In the rows, 128 means zero.
Each name stands for a flat space through zero: a line, a plane or more. A row that begins with a name and a colon came from that space; any other row is followed by the name of the space it lies nearest, among the names in its block.
ncct: 138  123  137  102  50  200  159  81  124  160  145  174  100  129  137  91  94  96  135  94  109  168
cfjn: 98  144  159  115  137  124  106  123  149  66  139  87  130  108  195  144  93  125  121  140  114  144
cfjn: 157  138  129  144  92  140  132  128  114  165  92  143  118  175  102  122  167  128  132  110  139  142
hchp: 159  104  133  127  159  177  124  126  114  88  134  143  130  92  96  137  180  156  119  118  134  94
ncct: 114  125  119  122  112  94  103  113  137  147  117  104  118  115  128  145  137  142  144  146  146  90
ncct: 123  84  98  107  133  130  120  99  120  160  167  145  118  106  110  128  126  128  138  120  125  85
ncct: 119  120  161  135  84  91  113  130  102  147  136  109  97  169  181  143  133  118  154  153  154  122
hchp: 160  113  109  155  114  89  146  147  123  169  146  143  136  107  88  96  136  134  147  183  178  129
ccbn: 101  153  130  111  132  129  153  135  125  96  124  138  138  145  147  139  78  95  113  97  94  150
ccbn: 215  132  102  157  111  141  132  138  133  91  114  150  165  105  45  110  186  144  115  132  175  163
ccbn: 151  127  89  116  135  161  124  108  155  112  117  144  152  84  66  125  147  143  112  98  124  122
ccbn: 118  118  135  133  144  101  104  124  113  144  136  105  114  168  161  139  132  127  133  135  120  118
zngl: 160  145  118  133  113  134  110  101  123  123  108  122  131  185  126  125  139  115  113  96  111  169
ccbn: 56  133  147  106  123  135  103  123  155  164  96  99  99  111  163  162  134  152  144  117  113  69
cfjn: 96  107  131  114  137  157  123  138  157  125  153  132  132  76  137  133  124  139  130  119  126  113
cfjn: 170  101  115  145  158  155  134  129  106  151  135  153  126  130  80  110  177  148  125  129  135  111
mnph: 108  137  148  124  156  169  160  108  120  176  134  138  103  145  161  80  79  120  124  139  76  149
hchp: 61  140  125  122  125  119  145  158  184  169  135  125  140  83  147  112  73  124  136  140  122  142
zngl: 128  149  110  120  150  131  126  110  130  123  91  122  133  134  102  135  131  137  115  111  104  112
hchp: 103  158  116  102  108  98  130  100  124  112  108  117  126  156  147  147  78  98  123  106  100  130
mnph: 136  124  118  103  63  162  147  130  140  87  126  168  140  69  84  150  141  121  133  91  158  115
cfjn: 120  110  84  130  150  92  142  136  115  180  152  152  139  165  103  119  104  103  127  111  113  129
zngl: 81  133  124  118  178  195  109  121  179  175  89  117  123  104  118  127  152  170  114  89  79  101
ncct: 123  90  157  140  157  131  130  158  93  126  177  137  114  150  167  133  139  122  134  137  131  120
ncct: 142  129  112  167  169  95  123  193  171  103  141  115  181  83  96  118  147  149  118  164  168  160
hchp: 37  124  134  101  152  167  129  160  196  127  142  126  141  51  155  144  93  138  125  99  102  112
mnph: 132  117  153  122  90  118  134  116  84  132  142  135  97  166  163  137  122  107  145  133  136  120
hchp: 142  155  109  145  121  104  148  120  146  176  110  125  136  126  105  80  98  128  131  168  132  161
hchp: 113  167  80  122  119  34  132  108  134  150  107  107  146  165  120  125  59  95  127  142  116  144
ncct: 127  159  107  104  129  132  121  77  126  126  75  116  119  139  104  141  123  134  118  105  95  98
ccbn: 122  113  111  134  120  120  84  129  161  161  112  107  130  108  105  146  181  163  139  124  154  96
cfjn: 168  119  132  153  163  163  137  151  117  115  131  146  141  138  101  112  168  140  112  122  129  150
zngl: 127  116  137  129  105  98  147  150  114  114  156  139  128  102  135  131  113  117  145  161  164  118
ccbn: 119  141  159  134  85  106  141  156  115  115  119  127  119  137  153  145  127  117  144  144  158  131
cfjn: 116  130  119  121  118  90  135  130  132  113  153  124  139  119  145  127  83  105  132  143  134  142
mnph: 124  183  128  142  180  136  138  131  163  120  68  100  147  107  109  104  115  157  106  153  101  144
mnph: 105  100  132  123  94  110  103  135  135  152  162  123  118  142  162  145  129  115  145  117  144  129
zngl: 177  128  129  154  79  92  160  167  96  104  149  160  146  153  109  120  131  95  136  144  180  175
ccbn: 161  115  125  140  146  137  126  114  115  136  140  130  125  129  115  105  143  139  126  147  131  131
mnph: 87  124  131  117  127  119  119  117  144  170  134  112  112  127  160  124  101  128  139  136  113  116
ccbn: 161  178  160  170  184  179  122  143  139  128  44  101  131  163  111  107  191  176  100  134  104  158
mnph: 131  128  176  124  40  112  129  125  86  120  133  129  91  182  188  151  127  95  153  128  156  140
cfjn: 127  154  154  130  31  133  119  125  144  142  96  121  113  157  155  136  136  114  143  112  152  168
hchp: 146  153  113  107  108  116  120  76  106  101  101  119  121  166  126  141  109  108  118  104  103  130
hchp: 134  123  119  125  124  128  109  113  132  130  129  121  128  139  128  133  137  128  125  115  125  131
zngl: 133  118  146  123  135  127  128  121  99  104  145  126  115  140  153  135  124  121  129  135  124  119
ccbn: 99  157  129  110  163  175  124  110  152  122  79  117  126  118  122  138  129  148  108  92  78  109
mnph: 142  129  141  127  123  128  143  119  94  120  127  137  113  146  134  126  125  120  131  137  127  120
hchp: 113  153  135  112  156  127  117  112  111  83  102  110  126  174  155  160  115  114  107  90  83  126
mnph: 98  129  157  112  76  99  137  130  109  126  129  123  100  118  165  152  109  117  156  152  154  93
ncct: 112  160  77  124  118  59  144  156  144  109  112  137  174  149  93  152  86  89  116  97  129  153
zngl: 138  112  134  141  136  129  145  159  106  129  142  150  130  136  117  131  147  125  131  129  143  123
mnph: 72  134  147  127  148  106  131  139  147  167  132  103  113  112  173  117  87  136  142  168  116  113
cfjn: 139  125  109  140  155  126  128  127  107  173  112  139  124  189  105  124  149  125  120  103  105  127
cfjn: 118  98  135  128  132  156  106  130  145  137  166  127  126  122  154  124  137  131  128  114  124  143
zngl: 131  140  131  137  144  146  138  139  141  127  118  131  137  120  120  113  127  135  119  130  120  147
ncct: 222  112  111  147  81  124  128  71  83  158  157  147  115  193  112  74  132  101  131  145  142  189
zngl: 134  108  141  149  124  108  163  183  116  125  170  153  139  97  124  113  121  121  143  171  172  136
ncct: 190  116  108  152  178  129  129  122  101  114  147  138  146  156  96  100  147  129  108  137  122  156
zngl: 111  74  138  128  116  123  112  144  110  163  176  139  107  137  152  145  154  127  151  124  149  96
118  160  173  121  78  205  109  104  177  112  107  107  117  130  188  110  118  127  117  99  101  205 : zngl
218  128  146  129  122  113  110  79  36  39  111  117  105  181  120  159  182  129  123  140  145  95 : ccbn
155  115  118  120  107  169  130  104  117  133  139  155  124  152  115  119  138  112  120  86  113  152 : mnph
137  100  142  144  100  134  104  130  141  156  175  122  122  151  171  106  130  117  137  133  141  181 : zngl
121  153  118  109  99  134  131  115  127  115  78  134  125  130  100  160  141  128  126  92  123  99 : zngl
150  130  131  130  145  136  135  115  96  118  127  136  122  169  130  123  128  116  117  116  107  139 : ncct
113  106  134  132  81  115  120  182  157  100  160  138  151  86  131  157  147  122  142  120  183  138 : mnph
151  78  162  135  47  122  154  199  89  63  200  181  135  105  138  164  158  94  154  124  214  136 : mnph
75  140  113  112  149  106  139  146  149  126  133  127  144  122  142  141  78  109  121  109  102  129 : cfjn
105  100  96  124  193  149  133  139  129  175  139  151  133  128  93  127  141  140  119  96  95  91 : cfjn
124  108  107  131  151  86  87  115  125  152  140  102  125  157  135  144  143  134  132  129  127  105 : mnph
122  141  136  118  112  155  116  100  151  138  97  112  114  94  124  124  139  155  133  136  127  108 : ncct
177  93  125  147  89  130  119  121  113  152  170  145  123  145  123  102  154  120  140  140  164  160 : cfjn
143  128  130  111  104  156  109  88  121  110  120  126  115  144  135  139  140  124  123  97  114  129 : hchp
135  111  87  116  107  86  164  125  117  149  151  161  136  72  71  116  100  120  148  162  164  87 : cfjn
117  90  126  152  145  67  101  194  139  111  177  112  154  109  139  158  156  135  141  154  183  117 : mnph
161  73  79  142  146  77  79  163  131  90  174  129  171  112  77  175  198  138  127  109  184  100 : mnph
95  112  134  111  129  144  89  96  138  167  126  105  99  144  163  143  139  141  136  108  104  98 : cfjn
141  151  119  147  74  99  150  164  152  123  134  143  160  137  121  111  99  94  128  129  158  206 : ncct
141  145  96  100  123  106  160  99  108  87  113  146  137  86  78  136  96  119  125  136  130  87 : hchp
176  123  102  142  135  136  90  91  138  148  119  112  133  153  101  109  166  145  117  121  125  150 : hchp
127  139  151  109  59  164  143  101  115  135  118  147  100  150  152  125  113  104  136  102  120  148 : mnph
126  148  133  132  159  91  139  133  111  107  102  109  127  110  118  137  124  145  131  172  136  87 : mnph
89  107  97  104  80  78  138  125  147  158  178  142  134  92  136  127  64  95  151  137  149  123 : cfjn
119  148  129  120  115  124  137  123  128  128  94  125  122  119  116  138  128  134  132  130  129  105 : cfjn
115  173  123  128  98  114  70  86  171  159  63  70  122  184  155  138  136  136  121  102  103  160 : mnph
112  93  97  108  124  131  119  106  148  160  166  139  128  82  113  121  114  131  138  126  131  101 : ccbn
121  75  154  125  101  113  132  154  81  128  183  150  103  134  157  156  148  114  156  136  166  87 : zngl
124  106  142  157  162  191  100  142  177  189  156  119  131  145  159  80  149  146  116  114  102  198 : zngl
148  170  99  165  159  94  133  187  186  85  99  114  198  91  74  117  133  142  104  147  155  185 : ncct

Each name stands for a flat space through zero: a line, a plane or more. A row that begins with a name and a colon came from that space; any other row is followed by the name of the space it lies nearest, among the names in its block.
mq-qc: 114  164  140  155  140  163  112  145  119  106  113  95  98  120  140  111  127  100  117  146  168  85
hg-fc: 132  108  167  162  103  150  185  143  139  142  108  146  100  160  161  90  111  130  95  101  148  133
mt-tm: 145  113  143  117  138  113  186  118  131  154  149  146  99  159  127  113  101  80  130  140  131  174
bl-jb: 154  138  124  116  108  97  186  130  150  131  123  119  158  124  135  143  132  83  106  132  137  164
mt-tm: 100  131  106  116  105  131  115  129  126  127  125  100  123  92  98  131  127  132  114  113  120  137
mq-qc: 118  129  93  118  113  142  146  120  106  118  118  111  118  104  119  89  151  80  150  154  177  108
mq-qc: 170  127  108  152  116  114  121  150  172  96  127  127  152  110  172  122  184  128  86  148  158  99
hg-fc: 169  143  145  161  116  118  152  156  152  100  151  121  125  142  159  131  138  69  111  144  135  142
mq-qc: 154  132  121  115  129  93  134  112  129  122  109  126  118  121  151  138  136  162  123  114  183  44
fq-lj: 87  192  115  126  166  198  137  127  124  147  126  80  124  120  168  172  140  122  125  133  163  121
hg-fc: 103  98  159  141  114  178  99  148  94  131  102  159  147  141  91  75  112  143  142  132  108  153
hg-fc: 122  106  114  147  91  212  151  169  142  142  162  137  135  127  163  114  172  124  101  120  141  192
fq-lj: 117  167  160  149  139  169  83  133  72  111  148  120  110  156  158  188  111  174  202  81  132  52
hg-fc: 80  146  150  141  153  158  139  104  85  145  137  123  89  166  128  140  85  122  196  105  91  135
bl-jb: 112  132  117  159  122  158  74  145  114  94  157  109  86  113  126  113  142  120  147  132  125  98
hg-fc: 120  76  138  97  131  99  130  86  75  153  126  176  94  157  86  94  86  160  198  108  117  105
bl-jb: 137  112  131  103  129  94  183  106  162  165  73  149  173  132  142  126  127  169  80  116  139  139
bl-jb: 129  158  100  138  82  155  142  153  104  91  167  75  92  96  127  130  148  42  148  131  175  118
mt-tm: 100  104  140  146  118  211  109  148  95  133  101  155  143  137  128  69  144  149  144  138  149  127
mq-qc: 88  160  145  111  114  169  118  138  99  139  69  113  207  112  96  151  115  150  131  112  116  150
mq-qc: 109  119  132  135  145  127  110  119  117  120  93  139  142  129  97  76  122  108  142  168  111  135
mq-qc: 151  85  76  67  113  101  81  128  142  142  177  142  139  82  83  148  155  167  104  130  125  154
fq-lj: 99  123  120  128  123  146  82  123  85  110  106  130  144  115  91  99  130  133  178  139  117  105
fq-lj: 88  151  150  144  151  140  177  111  151  158  81  107  106  142  153  122  98  141  85  111  128  131
fq-lj: 106  137  135  170  83  175  149  148  107  109  127  110  112  133  154  118  135  112  149  93  134  119
bl-jb: 89  132  155  123  120  184  108  144  96  142  88  123  137  121  92  103  102  146  117  121  140  132
hg-fc: 93  109  131  107  140  143  108  110  99  149  94  143  128  124  87  93  107  158  143  132  124  123
mq-qc: 126  124  112  65  131  85  88  103  94  133  100  142  209  103  55  153  120  151  170  139  98  138
bl-jb: 116  131  102  109  115  141  147  118  102  138  179  110  86  124  123  152  124  100  168  109  135  142
mq-qc: 115  133  140  135  143  118  139  109  103  122  101  135  134  146  112  98  109  93  172  151  115  125
hg-fc: 122  128  139  122  112  90  92  123  112  110  103  131  170  119  84  143  109  150  149  111  78  125
hg-fc: 149  122  135  123  145  138  187  109  105  149  147  158  115  176  169  128  128  103  183  133  158  126
fq-lj: 157  120  133  61  172  79  90  116  142  158  131  150  163  118  76  161  105  161  95  156  118  153
mq-qc: 168  143  136  161  141  99  111  146  181  111  204  116  82  143  184  196  135  145  94  101  99  124
fq-lj: 155  89  106  111  165  67  141  90  148  132  102  166  128  134  123  63  144  115  131  188  146  106
bl-jb: 125  122  120  151  121  148  91  137  115  105  146  130  111  126  143  122  149  147  154  121  130  90
mt-tm: 85  157  106  144  131  173  116  143  168  134  109  82  127  90  153  141  154  158  56  119  135  132
bl-jb: 138  120  115  116  156  96  99  116  137  123  144  133  113  121  107  120  127  120  130  158  118  124
fq-lj: 115  130  109  90  124  153  106  138  114  146  171  114  125  105  88  157  122  118  127  128  119  179
mt-tm: 142  135  149  125  127  129  181  131  136  147  125  131  125  149  147  136  112  108  111  121  148  148
fq-lj: 94  125  122  164  97  147  146  118  105  116  135  116  90  138  153  124  127  136  174  81  110  103
bl-jb: 143  141  150  125  142  125  124  133  122  126  119  136  149  141  125  137  118  121  133  141  131  127
bl-jb: 127  116  117  127  109  123  148  128  129  125  126  127  127  120  117  104  133  98  127  136  129  149
mt-tm: 137  156  132  96  108  78  108  123  110  114  120  101  153  103  87  185  101  137  137  98  119  104
mt-tm: 134  128  124  119  141  91  127  117  142  126  125  128  134  124  108  125  119  108  121  148  107  145
bl-jb: 134  169  121  131  162  133  92  126  116  114  191  98  75  132  152  190  125  123  161  121  136  86
mt-tm: 101  123  102  150  88  131  152  130  135  114  138  90  67  101  123  95  130  89  111  111  135  128
mt-tm: 153  155  163  121  117  139  140  149  116  125  93  129  183  135  137  155  122  134  117  120  163  112
hg-fc: 188  81  114  124  76  126  125  169  143  107  155  166  177  116  123  102  177  107  109  150  144  167
hg-fc: 142  137  135  132  121  84  186  106  156  143  114  119  104  141  178  164  116  164  102  76  146  86
fq-lj: 138  148  125  194  98  121  110  160  168  75  149  101  135  120  171  150  162  113  110  113  83  130
fq-lj: 120  165  136  126  126  160  137  136  119  133  107  110  159  127  156  170  134  151  127  106  154  106
mt-tm: 142  132  151  166  154  88  132  110  150  110  84  148  148  158  171  120  131  158  133  130  108  79
mt-tm: 129  151  169  128  127  161  172  148  125  147  95  121  140  143  131  120  101  99  93  133  166  149
hg-fc: 108  137  158  146  135  144  191  117  106  141  111  131  108  167  128  94  91  61  160  140  121  165
bl-jb: 125  117  123  85  146  137  146  101  71  151  131  145  103  140  97  100  106  97  189  151  175  111
mq-qc: 125  154  156  132  156  151  112  133  69  107  143  121  92  149  88  94  91  33  194  182  146  125
mt-tm: 131  133  111  134  117  143  150  132  160  139  123  124  155  122  180  160  164  171  96  101  139  125
mq-qc: 69  175  109  174  127  156  143  120  148  112  77  66  109  102  170  121  145  131  102  111  137  83
fq-lj: 144  138  161  131  144  103  84  123  108  115  118  145  144  149  131  167  108  186  159  103  111  70
131  110  134  120  176  71  168  90  169  151  57  147  122  136  122  58  111  119  75  179  146  117 : bl-jb
122  125  133  140  149  127  112  110  104  119  126  139  103  146  135  111  122  136  174  133  131  82 : fq-lj
70  126  186  177  97  163  121  150  133  133  63  116  115  134  115  99  78  185  73  68  86  131 : hg-fc
146  117  169  118  180  76  64  116  128  130  140  160  118  155  90  145  79  167  136  138  73  120 : mq-qc
165  124  133  112  111  125  109  149  112  108  112  149  200  120  108  123  150  114  140  157  147  130 : mt-tm
151  114  129  132  136  106  125  123  132  120  128  152  144  142  138  120  139  132  143  141  122  119 : bl-jb
86  164  122  151  147  143  64  134  133  96  71  99  183  96  106  117  144  135  120  160  92  117 : fq-lj
86  174  165  150  113  189  159  142  98  130  54  107  186  138  136  128  113  116  138  115  137  134 : mq-qc
104  161  110  162  113  158  149  139  144  111  126  87  124  113  164  136  154  98  117  122  131  132 : mq-qc
102  159  130  87  139  121  79  134  121  131  97  95  169  83  50  146  101  123  95  149  110  156 : mt-tm
103  139  154  91  131  145  143  120  92  167  135  118  102  137  90  157  69  134  137  95  128  152 : mt-tm
105  154  152  136  141  180  122  141  91  128  133  102  65  133  118  107  96  93  137  136  175  100 : mq-qc
110  128  153  107  177  108  145  117  171  179  139  120  75  137  98  131  67  124  51  138  96  197 : fq-lj
117  157  136  153  116  207  163  154  107  128  146  104  98  139  171  127  139  86  137  124  182  125 : fq-lj
117  99  120  67  127  109  126  98  86  162  128  152  135  126  66  128  97  147  169  119  120  146 : mq-qc
148  112  111  117  119  120  138  128  137  135  173  130  90  126  140  139  136  129  122  116  147  126 : mq-qc
113  106  123  107  136  118  122  111  107  137  119  139  110  124  82  86  108  111  145  149  127  135 : hg-fc
138  139  140  120  153  102  97  111  121  126  110  136  135  136  141  160  120  191  141  109  135  59 : hg-fc
128  132  107  104  138  164  106  140  125  143  183  120  112  115  127  161  142  130  125  132  141  153 : mt-tm
129  115  137  113  120  177  111  146  82  134  158  143  112  136  103  113  120  109  164  137  154  139 : mt-tm
149  99  119  120  175  69  113  93  157  139  141  166  123  150  139  130  131  165  136  145  90  122 : bl-jb
139  137  113  91  141  97  158  114  168  158  98  125  177  111  134  158  137  152  74  132  138  149 : fq-lj
98  119  147  116  150  108  182  88  135  178  105  133  79  154  134  128  76  164  113  89  119  128 : fq-lj

Each name stands for a flat space through zero: a line, a plane or more. A row that begins with a name and a colon came from that space; any other row is followed by the name of the space it lies nearest, among the names in its block.
lp-bd: 152  116  127  122  94  106  158  163  181  165  131  124  88  97  84  129  131  130  142  160  85  117
zp-jl: 98  170  96  105  131  107  176  133  218  166  153  83  91  150  104  164  131  110  133  147  124  152
ns-ff: 114  121  125  170  146  118  142  83  148  185  139  109  140  158  113  82  152  162  158  136  135  107
ns-ff: 118  135  155  123  130  155  120  134  113  122  172  124  126  124  139  145  97  105  112  141  135  134
hn-dn: 142  102  107  126  140  129  174  90  110  124  146  132  131  130  78  146  164  156  114  173  114  87
hn-dn: 160  81  130  122  121  136  129  115  90  78  148  110  147  149  105  142  112  168  110  176  156  87
lp-bd: 109  102  147  129  65  134  139  164  154  115  163  137  156  113  127  120  148  119  123  160  137  157
sq-sz: 121  160  92  120  145  127  176  124  183  163  93  157  115  71  151  118  198  113  153  120  75  126
sq-sz: 108  174  111  87  147  167  123  109  106  100  85  127  185  131  134  146  69  76  121  129  151  95
lp-bd: 118  137  117  134  146  131  145  119  147  138  135  121  116  143  134  133  152  142  144  120  141  144
lp-bd: 124  146  83  122  156  135  144  133  177  112  108  91  116  146  151  114  157  150  190  104  183  150
zp-jl: 122  149  177  153  150  154  132  117  142  203  161  132  102  134  135  131  92  125  136  135  105  120
hn-dn: 126  118  138  113  76  126  141  179  172  122  144  128  122  107  123  137  128  114  130  152  124  154
ns-ff: 152  109  140  128  139  175  129  153  111  77  117  153  127  130  178  145  157  170  159  110  174  155
tz-zl: 130  105  144  172  121  114  142  88  148  187  109  145  162  142  140  87  164  179  135  151  100  92
zp-jl: 105  113  148  161  116  151  126  112  123  154  151  129  171  136  122  78  135  133  156  139  154  121
ns-ff: 125  117  159  158  131  131  117  120  112  154  146  143  123  142  136  119  134  146  125  118  124  139
sq-sz: 142  176  99  82  173  155  147  131  125  98  73  151  107  110  157  186  125  107  128  100  117  128
lp-bd: 158  123  141  117  111  111  96  150  139  117  88  120  128  125  161  129  84  138  116  132  113  107
lp-bd: 175  135  156  101  154  165  125  157  153  103  152  91  77  135  180  186  60  155  129  161  144  109
sq-sz: 92  143  121  121  112  122  137  124  133  145  160  115  138  127  81  125  114  81  117  139  126  136
hn-dn: 111  153  119  127  112  119  163  159  195  174  123  153  96  81  138  123  181  103  149  115  81  166
tz-zl: 119  142  160  140  134  118  98  122  124  144  105  134  131  190  162  157  93  150  104  99  140  153
ns-ff: 116  122  114  151  102  77  149  112  161  206  111  110  123  169  23  101  121  137  147  137  113  113
ns-ff: 116  122  148  117  71  158  139  149  163  140  128  117  192  113  109  98  79  101  148  188  142  91
sq-sz: 137  111  138  141  103  105  97  146  115  139  120  119  125  131  94  94  99  124  139  116  131  126
lp-bd: 140  133  76  120  134  95  130  133  164  113  75  111  122  114  144  99  166  142  159  105  129  126
hn-dn: 91  124  125  128  110  108  167  125  158  136  202  121  106  144  108  168  178  123  89  152  118  177
tz-zl: 113  121  100  143  149  112  131  96  131  120  152  99  134  140  137  102  168  145  135  126  148  129
sq-sz: 125  161  131  84  107  131  103  165  123  116  117  113  125  103  97  145  38  51  113  128  119  119
hn-dn: 144  132  138  117  121  114  107  138  123  135  122  116  115  119  116  132  77  110  112  135  106  105
ns-ff: 135  131  113  111  120  106  129  157  148  125  146  87  79  152  70  151  93  120  139  126  149  148
tz-zl: 150  132  106  95  137  129  176  130  162  113  113  111  102  178  97  207  120  168  122  159  145  123
tz-zl: 155  127  129  124  161  160  149  83  94  141  91  141  155  145  100  143  96  153  132  158  124  52
zp-jl: 74  143  123  134  120  156  173  101  175  155  170  106  177  160  117  121  144  122  146  168  166  133
lp-bd: 141  120  135  131  87  87  117  148  149  162  88  136  127  123  97  112  106  124  121  131  89  115
zp-jl: 112  135  140  159  125  92  126  108  171  190  117  120  127  168  144  114  137  157  124  122  109  135
zp-jl: 175  116  103  111  141  102  91  139  93  73  69  135  113  100  159  123  128  140  117  98  112  108
lp-bd: 140  127  100  79  137  160  114  149  101  22  146  87  137  128  140  158  91  110  127  140  197  129
sq-sz: 114  121  92  158  142  107  147  93  135  163  122  120  138  126  89  69  182  140  168  117  130  115
hn-dn: 100  106  142  117  80  125  112  131  110  93  171  92  175  185  80  143  74  115  95  166  184  135
tz-zl: 124  100  105  124  92  126  173  150  139  129  181  127  113  78  43  108  173  102  149  164  116  131
zp-jl: 165  98  143  126  100  99  97  179  97  106  122  140  75  118  92  141  111  132  119  101  117  155
hn-dn: 111  122  143  121  105  139  131  145  122  106  155  143  139  128  135  150  137  116  106  134  137  160
tz-zl: 102  153  131  114  138  132  152  112  128  134  136  149  127  151  129  185  138  116  88  127  114  152
hn-dn: 77  164  107  149  160  116  126  70  116  176  116  121  160  164  101  97  132  104  134  96  137  125
sq-sz: 175  84  133  143  142  109  114  122  70  107  117  135  91  167  83  148  129  189  124  113  141  121
ns-ff: 119  139  95  133  174  156  151  83  154  116  139  95  160  120  186  96  166  149  161  151  157  93
lp-bd: 145  142  140  159  151  103  116  104  133  207  75  150  110  122  129  95  122  143  142  101  71  95
ns-ff: 154  106  144  154  145  114  78  139  85  94  102  161  107  119  206  114  167  166  121  66  124  162
zp-jl: 149  101  170  131  98  124  80  154  91  86  96  157  149  155  175  149  101  158  92  111  140  147
zp-jl: 164  109  110  137  142  103  121  126  121  131  111  114  94  119  106  106  135  154  148  120  117  104
tz-zl: 140  150  95  87  112  141  149  178  176  105  86  123  116  91  123  135  124  101  170  124  137  137
tz-zl: 75  176  128  144  107  130  125  136  178  186  54  176  184  102  179  73  161  86  161  77  105  161
zp-jl: 167  123  118  91  122  123  110  168  143  65  100  100  106  141  157  167  89  149  125  131  156  131
ns-ff: 131  124  123  103  115  182  135  147  85  75  84  164  177  127  103  140  117  116  155  120  177  129
tz-zl: 120  102  135  179  127  108  136  81  138  183  119  124  161  177  110  82  156  187  147  140  136  103
hn-dn: 136  97  136  135  108  112  108  140  138  99  164  88  128  150  145  119  119  156  120  150  158  134
sq-sz: 109  142  134  138  122  128  73  132  91  122  67  133  171  170  123  94  81  113  151  67  178  147
sq-sz: 121  122  111  124  156  148  165  85  130  113  182  102  138  133  131  142  153  143  117  177  140  98
zp-jl: 142  117  126  125  133  133  137  132  108  123  141  133  106  116  94  136  130  127  131  132  123  122
sq-sz: 136  128  114  140  146  137  122  119  156  126  120  103  142  107  185  77  146  146  167  131  142  105
lp-bd: 120  144  142  132  145  129  140  116  130  167  144  120  100  175  86  165  96  132  123  126  133  137
hn-dn: 150  118  150  119  144  143  114  143  99  83  152  137  95  136  171  179  125  150  99  119  137  154
tz-zl: 157  138  125  113  174  151  91  111  79  89  101  106  131  144  151  135  65  134  133  114  160  88
ns-ff: 125  116  132  155  130  123  132  108  122  156  110  144  144  144  118  103  152  154  144  119  128  123
148  118  102  156  148  63  117  87  147  159  70  119  123  154  151  98  164  187  123  110  95  99 : zp-jl
110  131  129  138  133  130  163  116  138  159  165  134  107  138  92  145  157  129  127  136  120  146 : lp-bd
147  133  95  93  139  139  145  150  133  74  103  129  110  120  136  165  146  135  139  119  148  142 : ns-ff
96  130  139  143  148  136  139  78  74  144  175  148  144  141  96  142  143  110  86  134  115  125 : tz-zl
134  110  135  144  138  116  80  128  93  101  164  99  116  124  149  95  115  128  124  111  148  133 : tz-zl
116  122  148  136  121  161  143  139  144  129  168  130  133  124  149  128  142  133  143  145  148  147 : lp-bd
100  161  88  129  197  120  151  62  101  147  158  105  104  157  82  146  145  113  118  111  131  121 : ns-ff
140  131  80  129  151  77  117  119  161  122  112  80  96  130  144  100  152  148  144  109  128  123 : ns-ff
174  110  136  136  183  142  98  85  42  96  110  148  126  111  162  128  119  156  103  120  107  70 : hn-dn
126  130  135  127  127  127  122  131  108  124  111  148  128  149  118  149  124  131  118  108  133  146 : sq-sz
102  83  155  190  59  73  125  130  129  206  130  164  147  146  52  65  174  145  132  117  97  155 : sq-sz
128  141  96  138  152  138  165  91  149  155  59  166  166  101  156  96  196  148  161  122  100  94 : sq-sz
144  111  172  133  111  149  110  139  71  140  144  158  128  106  84  129  78  103  112  139  106  106 : tz-zl
193  96  120  137  159  108  135  138  107  113  102  149  52  130  126  158  172  200  138  102  109  133 : sq-sz
128  146  66  105  127  73  142  108  168  131  74  111  141  101  123  108  154  111  116  136  82  91 : ns-ff
131  122  160  123  90  121  101  159  130  127  134  136  135  103  148  124  94  103  101  139  102  130 : ns-ff
98  157  125  147  158  81  110  77  113  168  87  131  129  223  117  159  118  150  90  77  129  152 : lp-bd
136  129  118  132  159  154  142  94  129  128  125  113  151  130  146  112  129  150  149  152  143  83 : zp-jl
116  143  103  153  157  95  114  85  110  159  72  147  144  136  133  88  164  134  135  78  107  121 : lp-bd
108  125  105  132  121  109  154  113  130  141  140  135  129  128  84  126  170  120  122  130  116  138 : zp-jl
127  140  123  112  121  99  117  136  137  113  97  140  123  140  158  163  131  128  88  110  107  150 : zp-jl
155  128  160  133  149  146  70  147  85  92  108  150  118  100  217  120  109  131  121  86  125  136 : hn-dn
194  99  129  125  129  141  130  134  134  127  79  115  130  120  117  108  90  178  169  165  130  51 : tz-zl
142  124  125  129  122  119  141  131  131  144  101  152  121  111  115  128  145  133  129  127  97  118 : sq-sz
110  136  113  138  152  130  116  103  101  136  148  93  129  161  76  106  100  114  151  112  171  124 : ns-ff
121  132  168  138  108  157  111  170  144  152  168  112  111  121  120  109  77  104  163  128  153  149 : zp-jl
126  115  125  160  127  103  97  106  111  144  93  135  159  128  143  67  145  143  140  103  123  112 : ns-ff
145  100  164  140  130  116  114  117  98  121  179  129  104  138  145  159  121  153  72  151  103  123 : tz-zl
105  133  165  142  121  145  139  112  127  173  175  133  136  136  109  135  104  110  108  157  112  120 : ns-ff
129  135  114  128  153  118  103  129  143  112  170  62  97  136  147  109  103  125  144  124  162  132 : ns-ff
